Below are the code and all the weights of a small trained network. Each question names an input and a class and asks about switching units off, where a switched-off unit gives its printed mean instead of its output.

import numpy as np


def w(rows, s, z=0):
    codes = np.array(rows[::2]) - 128.0
    scale = np.full(codes.shape[1], s)
    scale[-1] = z or s
    return codes * scale


def f(y):
    return y / 2 * (1 + np.tanh(0.7978845608 * (y + 0.044715 * y**3)))


def log_softmax(a):
    a = a - a.max(-1, keepdims=True)
    return a - np.log(np.exp(a).sum(-1, keepdims=True))


def net(x, mask):
    res = np.array(x, float).reshape(1, 8) / 4 @ E
    y = f(res @ A[0][:, :-1].T + A[0][:, -1])
    res = res + np.where(mask, y, B[0][:, -1]) @ B[0][:, :-1]
    return log_softmax(res[-1] @ U[:, :-1].T + U[:, -1])


A, B = {}, {}
E = w([
[169,118,117,169,118,111,89,158,110,115],'x0',
[113,165,112,118,163,47,122,106,160,97],'x1',
[98,104,92,131,128,132,157,138,149,122],'x2',
[124,128,138,124,134,138,158,122,117,142],'x3',
[111,112,112,142,174,158,114,157,150,41],'x4',
[166,156,111,147,154,93,90,141,114,123],'x5',
[208,53,33,65,130,130,145,62,90,34],'x6',
[90,254,75,201,23,194,185,92,112,59],'x7',
],0.0096)
A[0] = w([
[114,21,133,77,196,120,43,107,134,167,250],'neuron 1',
[58,184,187,132,119,113,122,254,137,150,254],'neuron 2',
[199,85,76,35,110,117,163,69,57,55,167],'neuron 3',
[142,50,205,84,165,85,150,207,108,142,240],'neuron 4',
[100,203,168,199,99,129,130,185,117,125,149],'neuron 5',
[122,247,118,201,59,172,166,54,98,55,191],'neuron 6',
],0.0075,0.0064)
B[0] = w([
[160,59,195,118,192,59,157,89,145,144,252],'neuron 1',
[45,204,182,153,159,115,105,186,182,250,224],'neuron 2',
[208,80,51,34,124,176,153,37,49,41,253],'neuron 3',
[152,104,143,82,225,43,126,159,163,83,229],'neuron 4',
[70,191,113,165,115,117,139,106,157,137,185],'neuron 5',
[61,177,42,111,65,212,107,135,92,113,249],'neuron 6',
],0.011,0.013)
U = w([
[139,149,255,125,176,55,90,228,239,165,219],'0',
[32,212,112,245,74,144,121,142,126,143,180],'1',
[194,45,152,142,185,71,168,17,65,95,127],'2',
[166,157,20,123,41,170,132,86,74,77,4],'3',
],0.0067,0.0023)

Each question gives the input, the list of numbers given to net, and the class t.
The units are the neurons (one row each of A and B). Each row of codes is followed by its name. A weight is (code - 128) times the scale printed after its matrix; where a second scale follows, it is the last column's (A, B and U).
mask holds one flag per neuron, in row order. A switched-off neuron (its flag False) gives its mean, the last column of its row in B, instead of its output. The means were averaged over made-up inputs and are rounded, as every weight is.
A unit's drop is (log p(t) with every unit on - log p(t) with that unit switched off) / (log p(t) with every unit on - log p(t) with every unit switched off).
most important unit: the unit with the biggest drop
k most important neurons: the k neurons with the biggest drops, biggest first
drop of u: that unit's drop, to one decimal
input [-7,5,-2,-1,2,6,8,1], class 3: most important unit => neuron 4
input [-4,7,-8,-1,-4,3,0,-5], class 0: 2 most important neurons => neuron 3; neuron 4
input [8,3,-7,0,3,-2,7,1], class 3: 2 most important neurons => neuron 4; neuron 1
input [-2,2,7,7,-7,-6,0,7], class 1: 2 most important neurons => neuron 3; neuron 5
input [7,8,-4,-3,5,-4,-3,1], class 1: 3 most important neurons => neuron 1; neuron 4; neuron 5
input [-3,3,-1,5,7,4,-1,0], class 0: drop of neuron 3 => 1.0
input [-5,-2,-5,-2,5,-5,-1,0], class 0: drop of neuron 6 => 0.4
input [0,8,-7,8,-7,3,-3,3], class 1: drop of neuron 5 => 0.0
input [3,2,4,0,4,5,-1,8], class 1: drop of neuron 3 => 0.6
input [5,-5,2,-2,1,8,0,1], class 1: 3 most important neurons => neuron 3; neuron 1; neuron 4
